Here is a tiny trained network, its code and every weight. The questions are about switching its units off for an input and a class, where a switched-off unit gives its printed mean instead of its output.

import numpy as np


def w(rows, s, z=0):
    codes = np.array(rows[::2]) - 128.0
    scale = np.full(codes.shape[1], s)
    scale[-1] = z or s
    return codes * scale


def norm(h):
    return h / np.sqrt((h * h).mean(-1, keepdims=True) + 1e-5)


def f(y):
    return np.maximum(y, 0)


def log_softmax(a):
    a = a - a.max(-1, keepdims=True)
    return a - np.log(np.exp(a).sum(-1, keepdims=True))


def net(x, mask):
    res = np.array(x, float).reshape(1, 3) / 4 @ E
    u = 0
    for l in range(3):
        y = f(norm(res) @ A[l][:, :-1].T + A[l][:, -1])
        res = res + np.where(mask[u : u + 4], y, B[l][:, -1]) @ B[l][:, :-1]
        u += 4
    return log_softmax(norm(res)[-1] @ U[:, :-1].T + U[:, -1])


A, B = {}, {}
E = w([
[73,96,87,131,111,51,115,205,51,137,80,149],'x0',
[254,184,141,157,131,134,165,126,85,213,146,110],'x1',
[109,57,19,115,107,136,111,149,108,193,113,41],'x2',
],0.0096)
A[0] = w([
[98,63,130,76,130,162,43,73,190,94,143,142,149],'L0N1',
[130,242,187,185,186,99,180,194,73,83,101,255,58],'L0N2',
[106,202,215,168,125,183,127,121,130,70,166,167,1],'L0N3',
[123,105,229,129,141,105,77,44,196,67,161,250,96],'L0N4',
],0.0064,0.0066)
B[0] = w([
[76,96,120,85,178,213,76,157,195,200,101,125,211],'L0N1',
[225,75,155,19,148,49,82,157,63,151,204,212,249],'L0N2',
[117,222,203,154,177,3,165,75,184,66,121,72,187],'L0N3',
[107,212,138,204,117,130,180,115,196,134,97,126,255],'L0N4',
],0.011,0.0075)
A[1] = w([
[114,130,79,162,105,123,137,184,140,106,155,82,8],'L1N1',
[46,108,160,134,96,168,134,103,139,73,59,127,3],'L1N2',
[148,226,226,133,103,55,158,72,170,1,84,118,33],'L1N3',
[226,157,169,126,64,174,168,87,115,96,172,127,86],'L1N4',
],0.0091,0.005)
B[1] = w([
[111,46,175,122,76,126,139,135,122,201,104,150,141],'L1N1',
[65,91,134,120,178,144,144,247,140,43,36,164,156],'L1N2',
[60,210,72,245,221,131,222,92,185,97,172,172,254],'L1N3',
[184,31,142,109,125,106,235,101,154,114,39,116,198],'L1N4',
],0.012,0.0091)
A[2] = w([
[94,106,127,155,69,212,42,129,43,202,202,92,36],'L2N1',
[178,162,135,160,110,201,141,78,194,189,161,2,125],'L2N2',
[144,98,70,211,50,109,201,90,88,134,123,77,46],'L2N3',
[107,253,209,195,141,132,48,85,131,49,185,100,4],'L2N4',
],0.0081,0.004)
B[2] = w([
[106,192,189,127,150,35,91,151,204,96,243,129,199],'L2N1',
[217,203,152,114,136,244,82,71,83,105,172,90,255],'L2N2',
[60,134,81,197,74,110,161,57,97,102,122,162,227],'L2N3',
[97,180,225,222,182,26,196,35,171,70,83,149,212],'L2N4',
],0.011,0.0052)
U = w([
[39,54,82,97,168,162,90,232,202,97,23,121,229],'0',
[128,213,191,184,217,96,213,83,213,61,110,189,255],'1',
[240,114,210,70,127,61,186,151,67,148,166,183,173],'2',
[215,98,83,172,73,204,199,43,69,147,94,45,62],'3',
[147,203,69,198,82,144,76,61,84,114,205,67,32],'4',
[164,133,143,34,175,252,38,115,201,175,195,34,109],'5',
[54,69,78,157,49,28,108,157,103,196,199,121,41],'6',
[85,86,139,62,100,76,40,172,77,68,86,180,39],'7',
],0.016,0.0054)

Each question gives the input, the list of numbers given to net, and the class t.
The units are the neurons (one row each of A and B). Each row of codes is followed by its name. A weight is (code - 128) times the scale printed after its matrix; where a second scale follows, it is the last column's (A, B and U).
mask holds one flag per neuron, layer by layer. A switched-off neuron (its flag False) gives its mean, the last column of its row in B, instead of its output. The means were averaged over made-up inputs and are rounded, as every weight is.
A unit's drop is (log p(t) with every unit on - log p(t) with that unit switched off) / (log p(t) with every unit on - log p(t) with every unit switched off).
The circuit of an input: a set's keep is (log p(t) with only the set's units on - log p(t) with every unit switched off) / (log p(t) with every unit on - log p(t) with every unit switched off). Starting from all 12 units, units are removed one at a time, each time the one whose removal leaves the highest keep (on an exact tie, the one counted first), for as long as the keep stays at least 0.8.
circuit, biggest first: the units of the circuit, biggest drop first
unit that matters most: the unit with the biggest drop
k most important neurons: the k neurons with the biggest drops, biggest first
drop when u is switched off: that unit's drop, to one decimal
input [1,3,0], class 2: 3 most important neurons -> [L1N3; L0N4; L0N3]
input [2,7,2], class 3: unit that matters most -> L0N1
input [-6,-1,1], class 5: circuit, biggest first -> [L0N1; L1N3]
input [8,-2,0], class 7: 3 most important neurons -> [L1N3; L0N4; L0N1]
input [4,-3,6], class 0: 2 most important neurons -> [L0N2; L2N3]
input [4,7,8], class 4: 4 most important neurons -> [L0N2; L1N4; L1N2; L2N1]
input [0,0,6], class 5: 2 most important neurons -> [L1N4; L1N3]
input [5,7,2], class 4: 3 most important neurons -> [L0N2; L1N4; L1N2]
input [0,-1,3], class 5: 2 most important neurons -> [L0N4; L0N3]
input [-2,-5,7], class 0: 2 most important neurons -> [L0N2; L1N2]
input [5,-2,3], class 6: 3 most important neurons -> [L0N4; L0N1; L0N3]
input [-3,4,5], class 3: drop when L0N1 is switched off -> 0.7
input [4,2,-4], class 2: drop when L0N2 is switched off -> 1.1
input [1,7,0], class 3: unit that matters most -> L0N2
input [1,0,4], class 6: drop when L0N1 is switched off -> 0.3
input [-4,7,3], class 3: drop when L1N1 is switched off -> 0.0
